Here is a tiny trained network, its code and every weight. The questions are about switching its units off for an input and a target symbol, where a switched-off unit gives its printed mean instead of its output.

import numpy as np


def w(rows, s, z=0):
    codes = np.array(rows[::2]) - 128.0
    scale = np.full(codes.shape[1], s)
    scale[-1] = z or s
    return codes * scale


def norm(h):
    return h / np.sqrt((h * h).mean(-1, keepdims=True) + 1e-5)


def f(y):
    return y / 2 * (1 + np.tanh(0.7978845608 * (y + 0.044715 * y**3)))


def softmax(a):
    e = np.exp(a - a.max(-1, keepdims=True))
    return e / e.sum(-1, keepdims=True)


def log_softmax(a):
    a = a - a.max(-1, keepdims=True)
    return a - np.log(np.exp(a).sum(-1, keepdims=True))


def net(x, mask):
    ids = ['ΓΔΛΠΦΨαεζηθμξστω'.index(c) for c in x.split()]
    T = len(ids)
    res = E[ids] + P[:T]
    q, k, v = (norm(res) @ M[0].T for M in (Q, K, V))
    z = softmax(np.where(np.tri(T) > 0, q @ k.T / 2**0.5, -1e9)) @ v
    res = res + np.where(mask[0], z, O[0][:, -1]) @ O[0][:, :-1]
    y = f(norm(res) @ A[0][:, :-1].T + A[0][:, -1])
    res = res + np.where(mask[1:9], y, B[0][:, -1]) @ B[0][:, :-1]
    return log_softmax(norm(res)[-1] @ U[:, :-1].T + U[:, -1])


Q, K, V, O, A, B = {}, {}, {}, {}, {}, {}
E = w([
[188,230,89,71,154,90],'Γ',
[89,98,172,76,61,94],'Δ',
[163,92,5,160,150,108],'Λ',
[221,96,173,159,83,20],'Π',
[118,49,63,97,104,228],'Φ',
[60,166,239,126,149,85],'Ψ',
[186,151,97,117,29,203],'α',
[20,67,78,196,93,180],'ε',
[54,155,89,56,59,152],'ζ',
[197,117,117,80,81,214],'η',
[186,90,165,29,151,229],'θ',
[68,86,135,131,164,155],'μ',
[182,159,209,72,114,166],'ξ',
[126,115,213,2,138,173],'σ',
[177,146,214,81,177,153],'τ',
[91,94,167,66,170,143],'ω',
],0.015)
P = w([
[114,125,201,163,170,248],'0',
[107,122,194,145,164,222],'1',
[100,113,185,123,152,205],'2',
[99,100,177,103,146,188],'3',
[94,98,164,91,138,174],'4',
[95,83,156,82,138,158],'5',
[89,72,140,65,138,149],'6',
[90,75,132,50,122,130],'7',
[82,71,114,43,121,115],'8',
[77,54,106,18,113,90],'9',
[83,53,96,2,107,79],'10',
[62,37,89,6,102,73],'11',
],0.0058)
Q[0] = w([
[104,146,130,103,132,161],'h0',
[173,242,79,254,192,106],'h0',
],0.016)
K[0] = w([
[117,146,81,117,149,120],'h0',
[144,137,195,187,183,248],'h0',
],0.014)
V[0] = w([
[1,247,86,24,91,191],'h0',
[122,8,187,110,5,55],'h0',
],0.0045)
O[0] = w([
[36,232,90,127,145,226,240],'h0',
[148,84,226,255,101,236,251],'h0',
],0.0073,0.0022)
A[0] = w([
[165,124,1,203,72,131,120],'n0',
[48,165,128,248,163,38,159],'n1',
[161,122,25,192,97,167,151],'n2',
[100,127,105,99,167,177,253],'n3',
[134,170,184,99,129,136,138],'n4',
[69,71,71,195,160,107,143],'n5',
[199,149,34,176,174,146,81],'n6',
[123,82,169,112,145,178,152],'n7',
],0.0089,0.0053)
B[0] = w([
[55,55,196,14,102,72,167],'n0',
[212,134,69,100,74,110,141],'n1',
[121,121,146,113,121,64,172],'n2',
[171,128,79,158,155,103,254],'n3',
[130,113,79,99,98,132,177],'n4',
[201,190,149,81,88,81,164],'n5',
[110,1,159,64,71,117,144],'n6',
[70,111,158,181,103,34,210],'n7',
],0.0095,0.0075)
U = w([
[143,185,48,90,149,101,188],'Γ',
[33,94,170,191,82,185,130],'Δ',
[138,68,128,61,116,49,115],'Λ',
[210,84,156,208,103,80,126],'Π',
[91,27,38,162,134,152,110],'Φ',
[71,222,183,138,104,54,112],'Ψ',
[110,122,114,88,3,184,29],'α',
[111,156,58,200,37,73,145],'ε',
[16,175,81,128,114,198,131],'ζ',
[196,98,65,153,83,195,132],'η',
[151,56,118,112,200,210,119],'θ',
[115,145,86,222,183,66,201],'μ',
[161,189,195,90,98,171,182],'ξ',
[21,97,201,41,172,179,2],'σ',
[139,155,196,131,234,107,124],'τ',
[32,89,131,145,218,110,105],'ω',
],0.012,0.0068)

Each question gives the input, a string of symbols that net reads in full, and the target symbol t.
The units are the heads (2 rows each of Q, K, V and O) and the neurons (one row each of A and B). Each row of codes is followed by its name. A weight is (code - 128) times the scale printed after its matrix; where a second scale follows, it is the last column's (O, A, B and U).
mask holds one flag per unit, heads first, then neurons. A switched-off unit (its flag False) gives its mean, the last column of its rows in O or B, instead of its output. The means were averaged over made-up inputs and are rounded, as every weight is.
A unit's drop is (log p(t) with every unit on - log p(t) with that unit switched off) / (log p(t) with every unit on - log p(t) with every unit switched off).
The circuit of an input: a set's keep is (log p(t) with only the set's units on - log p(t) with every unit switched off) / (log p(t) with every unit on - log p(t) with every unit switched off). Starting from all 9 units, units are removed one at a time, each time the one whose removal leaves the highest keep (on an exact tie, the one counted first), for as long as the keep stays at least 0.8.
units of the circuit, in order: the units of the circuit, biggest drop first
unit that matters most: the unit with the biggest drop
top k neurons: the k neurons with the biggest drops, biggest first
drop when u is switched off: that unit's drop, to one decimal
input Γ Φ ξ, target Γ: unit that matters most => h0
input α ζ Λ θ ε μ, target μ: top 2 neurons => (n0; n3)
input Δ ξ Ψ ζ Γ σ θ, target Γ: units of the circuit, in order => (h0; n3)
input ξ Δ θ θ σ η, target Δ: units of the circuit, in order => (h0; n7)
input θ Ψ τ Λ σ ε α, target Λ: units of the circuit, in order => (h0; n0)
input ξ μ ζ ξ ξ σ Λ Φ Ψ, target Λ: units of the circuit, in order => (n1; h0)
input ω Λ σ θ ω Π Δ α, target Δ: units of the circuit, in order => (h0; n5; n3)
input Δ Λ Φ ζ ξ, target ζ: units of the circuit, in order => (h0; n5)
input ε μ Φ Λ ε σ ξ, target Λ: top 2 neurons => (n4; n5)
input Λ Ψ θ τ Λ σ ζ θ Π Φ τ, target Π: top 2 neurons => (n0; n7)
input ξ Γ σ θ Δ Λ ε Λ Λ, target Λ: drop when n0 is switched off => 0.1
input ε η Λ Ψ θ Π ε α, target Π: drop when n2 is switched off => 0.0
input Π μ α, target Π: drop when h0 is switched off => 1.3
input Ψ ε μ Ψ Δ Π α ξ ω μ, target Π: top 2 neurons => (n5; n0)
input Ψ Λ ξ σ η θ Π ω σ σ Π θ, target Π: top 2 neurons => (n7; n0)
